Moves between items:
state | $ § ! @ + %
fuf | fos rof kom bib fad gud
tul | rof fos niv rem pid zaz
tas | kan pag zup neb dag vam
fuv | gup ber vam zis fev zup
fip | none vuv fad none kom taf
nes | gud zaz pir tal dum fos
fad | zim zis fip ber fuf per
buf | nus dud dag tif zup fev
vam | none none fuv vuv tig tas
taf | ras neb per pag zod fip
dab | bap pir zaz sus tuf niv
mep | dak per neb zup tif zis
ras | taf tuf dum none pir none
vog | bir zup pag per dud ber
ber | none fuv none fad bib vog
dag | sus tof buf bap tas tig
bir | vog kem none dum tal none
bap | dab zod tif dag neb fod
tif | zaz gud bap buf mep rof
fev | rem bib tig rof fuv buf
nus | buf tal sus zaz kem rem
zis | pid fad vuv fuv rof mep
niv | fod lar tul sif por dab
bib | dob fev zol fuf ber dud
kem | zup bir kan dak nus gup
zod | pir bap gud tof taf kom
tig | sif zol fev fod vam dag
tof | zom dag dud zod pag zol
zim | fad pid none none fos dum
pag | none tas vog taf tof none
gup | fuv none none pid rem kem
dud | tal buf tof gud vog bib
sif | tig none rem niv none sus
por | vuv none pid none niv tuf
sus | dag zom nus dab kan sif
pir | zod dab nes zom ras lar
dum | per dak ras bir nes zim
neb | tuf taf mep tas bap vuv
gud | nes tif zod dud per fuf
fos | fuf tul lar dob zim nes
dak | mep dum tuf kem zaz pid
zol | none tig bib kom none tof
per | dum mep taf vog gud fad
vuv | por fip zis vam fod neb
pid | zis zim por gup tul dak
lar | kom niv fos none none pir
zup | kem vog tas mep buf fuv
dob | bib rem none fos none tal
tuf | neb ras dak kan dab por
tal | dud nus zom nes bir dob
rof | tul fuf fod fev zis tif
fod | niv kom rof tig vuv bap
zaz | tif nes dab nus dak tul
kom | lar fod fuf zol fip zod
rem | fev dob sif tul gup nus
kan | tas none kem tuf sus none
zom | tof sus tal pir none none

The rows follow the links: the fewer symbols apart two items are, the more alike their rows tend to be.

Each row is also shifted at random along 4 hidden directions that mean nothing.

Some items, each with a row of numbers:
vam
 39   10  -10   18   -4   -3    2    5    4    9   -7   -5  -12    1   -5    2   -7  -17   -3    5    5    5   -8   -6    7    5    5    5    1   -3  -17   20    2  -12  -16   16  -11  -10   11    0   13    7  -16   -6  -16   20    1   13   24    7   27   -2    6   14
por
 -5  -31    7   15    7    6   14  -14   10   12   -7    8  -10   12   26   -2  -19   -1    0   33    9   -5   -2   25    2    2   11   14   -4    0   -7   -3  -19   -3   -3   -5    5  -23  -19   -9   -7   -3  -15   -1  -29    3   -8   -8  -23   12    9  -13   -5   -8
fos
 79  -28    2  -16  -26  -17   -9    8   14   -6   -1   -5    8  -22   -1    2   -2  -12   -5    1   -8    7    1  -16  -18   13    5   -1    6   26   -5   -2   20   19   -8   -1  -12    7   23   13    1    7    2   12    0  -13    2   -4    8  -16    0  -10    1   -8
fuv
-26    7    3   -2   -5   11   10   -6   29   -7    0   15    2    9   22    7  -14   -4   -4   11   10    1   -2    5   22   -7    3   -4   15    8   -4    5   -6    5  -14    5  -14    2  -14   -1   19    6  -18   25   -4    6    5   11  -11   10   10    0    3    0
dag
 -4    3  -14   15   27   -7    3    1   -1  -15    9   21  -18    1   15   11    8    3   -9   10   -4   -8   -8   10    0   -8   13    5    3    2  -13   -2  -19   -7    6   -7   24   -5  -18   -6  -12    4   25  -13   -1    2    9   -9    2   13    7   -8  -20   -9
zol
 23   18   -8    1   10   -5  -11  -15    1   -3  -11    6  -13    4  -20   -3   21    8   -3    5   -9   -4   -4    8  -13  -20    6  -16   -4   -3   16   -2  -11   -4   19    0   11  -17    5   -5    6    4    9  -13    7    8  -11   -1    2   -7  -13    0    2    7
rem
 37   17  -19  -18  -26  -22  -20    6  -13  -14    0   -7   -3  -26  -30    1   26   -1    5   -3   -6   24  -25  -24  -14   15    3   -7   -2   20    6    5   15   19   10   30  -20   11   30    0   25   -8   -4   17   12   12   -1    3   21  -35  -15    5    0    4
tas
 29   41  -27   -1   -1   -6  -12   -2  -31   14    0   -7  -25   -4  -15   -6   10    0   22  -11    0    8   -9   -2    1    2  -10    5    3  -34    0   -1   -4  -14   21    9   -9    6   -2   -6   16   -9  -14   -9   15   25    8   28    9   -3    6   15    7   29
mep
 16   11  -10   -7   19    7    7  -20   -5    1   -4   13   21    2   13   -4    0   25    8   -6   14  -13    2    8   22   -3  -19    8    4  -15   17   -6   -7   -1   16   10   -4    4  -39  -12   -7  -31  -18   12   32    8   11    8  -34  -19  -10   -1   -9   -2
kem
-88   21   -3   -4  -17   -9   -3   25   -5   13    4  -23   -7  -13  -15   -1   -3  -13    0   -9    8    5    5  -18    3    6   -8   -8    3    1  -11    6   12   -3  -14   -1  -20   18   25   13   20   11  -15   -2    2    2    1    7   23   -6    2    6   20    6
zom
 -5  -11    3    4    4  -11   -6    5   -1   -5    6   -5  -13   -3  -11   -3    0   -4    9   -3   -3   -4    5    7  -12   -7   15    5   -6   -3  -11   -1   -8   11    0  -13   20    0   11   -2   -2   -4    8  -19   -1    3   -2   -4    6    2   -3    7  -10  -15
vog
-24   -2    6   -5   25    9   20   20    7   -7   -3   -4   -8   23   34   12  -18    3  -10  -19    2  -14   16  -29    4   -4  -13   -8   13    6  -11   14    7    5  -32  -10   11   10  -18    4   -7   -4   -7   22   25  -10   15   -9    9  -18    9   13   -3  -27
per
 12    3   10    3  -20   13    7   17   -9    8    8  -19   12   -1    9    8  -15  -13    6    5    8   -2   15  -10    9    8  -17   -7   -4   -2  -22   -3   21    7  -29  -25  -13   15   17    3    9   19   -9    9  -24  -22   -6    6   28   32   22    9   16   -1
lar
-38  -31   13   -1   -9   -4    3    8  -15    0  -16   -4    1   -1   -7   -1   -6  -13    0    2  -14    0    5   10   -6  -11    8   -4  -16    6    1   -1   -7   -3   -5  -11   12  -19   21    4   -2   25    9   -7  -25  -10  -32  -12    4   25   -2   -3   -4   -3
tuf
 27  -26   -9   19    9  -13   13  -13    2   10   -1   17  -13    5   27   -9  -16   11   13   15    5  -14   14   13   -2   18   13    9   -3   -2   -9   -6  -16   -2   -1    2   11  -18  -28    8  -21  -15  -10  -17    4    1   11   -3  -17    4   13   -6   -5   -6
dum
-16    8   -3  -13   -8   -8  -11   -8   -8    8   -8   -8    0  -13  -14  -15   -8   30   23  -13   -1    4    4    0   -6    9  -18   -6  -14  -19   20   -9    6   -1   21   10    2    6  -11    3    6  -28  -21   -8   35    2   16   -5  -31  -46   -9   19   12    3
vuv
 23    9   -9    7   -3    4    0   -3    0    5   -4    2   -5    2   -4   -7    0   -2    8   13    6   -4    0   10   17    4    2    2   -7  -20   -1    6   -6  -12   10   11  -14    2   -1   -2    4   12  -12  -17  -23    7  -16    1    3    9   18   -3    9   15
dob
 -3    4    7   -5  -15   -5   -2    6   23   -5    8   -3   -3  -11   -7   -5    1  -13    0   11  -10    2    2   -6  -16   -5    7   -9    2   26   -9    3    7   24   -7    0   -4    5   16   -3   23   17    6   12   -4    7   -8    2   20   -1   -9   -1    4   -5
nus
-19    2   -5   -6    6   -3   -4   -5   13   -4    9   21    3  -10   11    8   -1    8   -3   13   -8   -8   -6   -1   -1    6   17   -5   16   29   -4  -17  -13    9    4   -7    4    2  -16   -9    1   -8   19   14   -2   -4   10  -10  -10    1  -13   -5  -14  -13
kom
  2  -20    7    2   19    5    5   -4    0  -15   -7    6    7   12   -6   -2   10    1   -7   10   -3   -2    4   16    7   -9    2   -5  -13  -15    1    6   -8  -10   -1  -16    9  -13    0    7  -17   13   17   -4   -4    1  -20   -6    6    2   -4  -10   -1    0
sif
 41  -11  -12    6   -9   -9   -5   -1   18   -2   -7    9  -18   -6    2    2    7   -6   -6   17   -2    3  -18   -4  -14    5   30    8    3   14  -14    8  -11    0    1   11    2  -18    9    9   -8   -2    5  -10  -11    5   -6   -4   13    7    5   -9  -14    2

Where do the symbols, taken in turn from left to right, take each start?
Answers are names.
 14    2   -4   13   10   -6    4    1  -28   -4   -1    0   -3    0    0   -3   -1    8   -6  -20    8    0    3  -12   10    5  -11    7   -7  -28    3   11    5  -25   -1   22    1   13   -3    3  -17  -12   -6  -12    6    3   11    1   12  -12    7   -1    2    4
! § § %: zis
 28   10   -8   -3    6    3    0   13   -2  -13    9   -2   -5  -10    2   12    8   -9  -11   -5    2   -3   -4  -20    4    6    9    2   18   25  -18   -6   -2   12   -7   -4   -4   11   -1   -6   -5    8   11   11   -8  -12   -1   10   20   14   -2    0   -5    1
$ @ % %: zaz
-52   -9   15   14   13    3    8   19  -19  -17    1    1    0   -1    5   11    8  -16  -21   -8   -2  -10    3   -5    2   -3   11    3    0   -8   -5    0    4   -9   -5  -15   12    4   -1   -3  -18   22   22   -5  -35  -13  -13   -8   20   35   16   -6   -9    2
§ §: bap
 -2  -15   18    9    9   -2    6   13  -11  -10    7  -15    1   -2   -3   14   10  -13  -10  -11   -1   -3   12   -2   -4  -11    3    3   -1   -7   -8    2    8   -9  -12  -24    6    2   14   17  -11   14   18   -8  -17  -18   -8  -16   30   24   18   -1    0   -6
$ @: zom
-33   13    8    4   14    9   20   17   12   -7   10    6   -4    7   25    7   -8   -3  -18   -9    8  -14    8  -13   11    2    0   -1   19   11  -13    4    1    5  -25   -7   -3   18  -22   -6    4    4   -5   20   -4   -9   15    4    7    6   15   -2    4  -12
+ % §: bib
 73    0   -8    1   21   -4    1   -7    2   -9    4   12  -15   12    4    3   11   12    1   -5   -7    0   -1    3   -4   -8   14    2    0   -5   -8   -5  -13    8   10   -6   24  -12  -10   -2   -5   -8    7  -10   18    6    6    1  -15   -8   -9    5  -12  -14
% % @ §: bap
  9   -8    6   -7    6    5    8    1    9  -15   -6   13   19    5    6   13   10   -2  -17    3   -4   -6   -6    7   18    2    6   -2    7   14   13   -7  -12   10    8    0    0   14  -10  -10   -7    7   10   21    1   -9    2  -10   -8    7   -3   -9   -5    6
+ ! @: vam
  3   22   11  -20   -6    9  -14    3   -3    0    5   -8   28   -7  -25    5    8    4   10   -1   -5    1   13   10    6   -8  -18   -8   -2   -7   12  -12    2    3   18  -18    6   14   -4  -15    7   -1   13    3    4   -7  -19   -2  -15    3   -8    9    2    0
@ § + %: fuv
-39   -7   -5    8   23   -4   -6   -6  -19  -20  -18    5    5   10  -20   -1   18    8  -26  -20   -5    5   -7   -3   10  -16   -1    1   -8  -18   27   12   -2  -14   17   12   11   -1   -5   -5  -32    2    5   -5    5    5   -5  -20   -1    0  -11   -2   -5    7
@ § § +: vam
-49  -10   18  -13   -7    8    0    3   -1   -5   -1  -16   25   -7  -10    5    0   -5   16   -5   -8   -1   18    6   -2  -18  -10  -10    2   -3    7   -7   12   13    6  -18    9    3    6   -5   -4    0   11   -2    0  -10   -7   -2  -10    2   -7    4   -4   -8
+ @ $ §: zup
-35  -24   20    7    9   -5   -2    3  -17    2    0    1   -5   -1   -2   -4    0    0    5   10  -11   -6   16   17  -20  -15   -2    1  -17   -8    0  -12   -3    0    6  -16   22  -19    5    3  -11    6   20  -11  -12   -7  -13   -5  -14    9   -1    5  -10  -12
§ ! +: dak
 -3  -20   18   -4   14    7   23    2   22  -18   -8   -1   26   10   16    8    0    7  -24  -14   -6   -5    9  -13    4   -9   -7   -6   13   17    7    2    6   12  -19    1   15   13   -9    4  -17   11    5   30    4  -23   -5  -16   -2   -4    0   -9   -3  -17
§ $: tul
 -3    3    3  -10   -9  -12   -4   23   12   -9    1  -15    4  -13    0    7    5  -14    4   -7   -5    3    3  -19  -31    2    4  -13   12   12  -10   -5   14   13  -10   -3    7   12   11   -3    0    5   19    4    3   -8   -2   -8   14   -8  -20    9   -1  -14
$ § ! %: tig
  2    2   -4  -17  -24   -4  -19   -4   -3   -2   -7   -3   14  -24  -23  -10   16    9    5    3   -9   18   -9   12    0    6    4    2    5   10    3  -10   -5   12   26   18   -8    5    9   -5   -1   -6    2    7    0    2    2  -15   -9   -9  -14   -8    0   10
! @ !: rem
